Below are the code and all the weights of a small trained network. Each question names an input and a class and asks about switching units off, where a switched-off unit gives its printed mean instead of its output.

import numpy as np


def w(rows, s, z=0):
    codes = np.array(rows[::2]) - 128.0
    scale = np.full(codes.shape[1], s)
    scale[-1] = z or s
    return codes * scale


def norm(h):
    return h / np.sqrt((h * h).mean(-1, keepdims=True) + 1e-5)


def f(y):
    return np.maximum(y, 0)


def log_softmax(a):
    a = a - a.max(-1, keepdims=True)
    return a - np.log(np.exp(a).sum(-1, keepdims=True))


def net(x, mask):
    res = np.array(x, float).reshape(1, 6) / 4 @ E
    u = 0
    for l in range(2):
        y = f(norm(res) @ A[l][:, :-1].T + A[l][:, -1])
        res = res + np.where(mask[u : u + 3], y, B[l][:, -1]) @ B[l][:, :-1]
        u += 3
    return log_softmax(norm(res)[-1] @ U[:, :-1].T + U[:, -1])


A, B = {}, {}
E = w([
[15,21,135,67],'x0',
[108,73,144,167],'x1',
[255,66,31,70],'x2',
[44,91,95,96],'x3',
[221,52,100,167],'x4',
[115,143,41,250],'x5',
],0.0068)
A[0] = w([
[115,74,53,54,199],'0.n1',
[38,179,41,110,4],'0.n2',
[162,129,5,67,50],'0.n3',
],0.018,0.0033)
B[0] = w([
[124,55,145,134,254],'0.n1',
[25,194,51,67,210],'0.n2',
[254,131,216,74,230],'0.n3',
],0.017,0.0084)
A[1] = w([
[241,209,32,228,160],'1.n1',
[96,59,82,201,254],'1.n2',
[96,132,254,138,104],'1.n3',
],0.016,0.0033)
B[1] = w([
[172,211,4,123,247],'1.n1',
[113,80,99,122,211],'1.n2',
[122,171,174,188,254],'1.n3',
],0.027,0.0059)
U = w([
[151,192,42,121,195],'0',
[77,30,112,136,4],'1',
[5,147,94,86,202],'2',
[68,170,186,154,89],'3',
[193,79,160,109,75],'4',
],0.022,0.002)

Each question gives the input, the list of numbers given to net, and the class t.
The units are the neurons (one row each of A and B). Each row of codes is followed by its name. A weight is (code - 128) times the scale printed after its matrix; where a second scale follows, it is the last column's (A, B and U).
mask holds one flag per neuron, layer by layer. A switched-off neuron (its flag False) gives its mean, the last column of its row in B, instead of its output. The means were averaged over made-up inputs and are rounded, as every weight is.
A unit's drop is (log p(t) with every unit on - log p(t) with that unit switched off) / (log p(t) with every unit on - log p(t) with every unit switched off).
The circuit of an input: a set's keep is (log p(t) with only the set's units on - log p(t) with every unit switched off) / (log p(t) with every unit on - log p(t) with every unit switched off). Starting from all 6 units, units are removed one at a time, each time the one whose removal leaves the highest keep (on an exact tie, the one counted first), for as long as the keep stays at least 0.8.
circuit, biggest first: the units of the circuit, biggest drop first
k most important neurons: the k neurons with the biggest drops, biggest first
top k neurons in layer l: the k neurons of layer l with the biggest drops, biggest first
drop of u: that unit's drop, to one decimal
input [2,3,2,2,3,-4], class 1: circuit, biggest first : [0.n1]
input [-2,-5,1,-3,-7,0], class 2: top 2 neurons in layer 1 : [1.n1 1.n3]
input [-7,4,-1,3,-8,-7], class 3: 2 most important neurons : [0.n2 1.n1]
input [4,-6,-2,0,1,-7], class 3: 3 most important neurons : [0.n2 1.n3 0.n3]
input [0,1,-8,0,5,2], class 3: 4 most important neurons : [1.n3 0.n2 0.n1 1.n1]
input [-3,5,-7,-5,-8,7], class 2: 2 most important neurons : [0.n3 0.n2]
input [4,-1,6,5,-4,4], class 4: 2 most important neurons : [0.n3 0.n1]
input [7,-5,5,-3,-7,-1], class 4: top 2 neurons in layer 0 : [0.n3 0.n1]
input [5,3,-1,-8,8,-7], class 1: 2 most important neurons : [0.n3 1.n1]
input [-5,-8,4,7,-4,-1], class 4: 2 most important neurons : [0.n3 1.n1]
input [2,3,8,6,8,8], class 4: 2 most important neurons : [0.n3 0.n1]
input [6,4,4,0,-2,-7], class 1: 2 most important neurons : [0.n3 0.n1]
input [-8,-5,-2,7,-4,-1], class 2: 2 most important neurons : [0.n2 1.n1]
input [2,7,3,4,6,3], class 1: circuit, biggest first : [1.n1]
input [-8,4,-5,3,-4,-2], class 3: 3 most important neurons : [1.n1 1.n3 0.n2]
input [1,6,2,-6,-4,-5], class 3: top 2 neurons in layer 0 : [0.n2 0.n3]
input [-2,4,-6,0,-1,3], class 2: top 2 neurons in layer 0 : [0.n3 0.n1]
input [-4,-8,-6,2,-3,8], class 2: top 2 neurons in layer 0 : [0.n2 0.n3]
input [4,-2,-6,-8,-8,7], class 2: top 2 neurons in layer 0 : [0.n2 0.n3]
input [1,7,-5,3,7,-8], class 3: circuit, biggest first : [1.n3]
input [-8,-2,-3,1,-3,-7], class 3: top 2 neurons in layer 1 : [1.n1 1.n3]
input [8,-6,7,-1,-3,5], class 4: drop of 0.n3 : 0.8
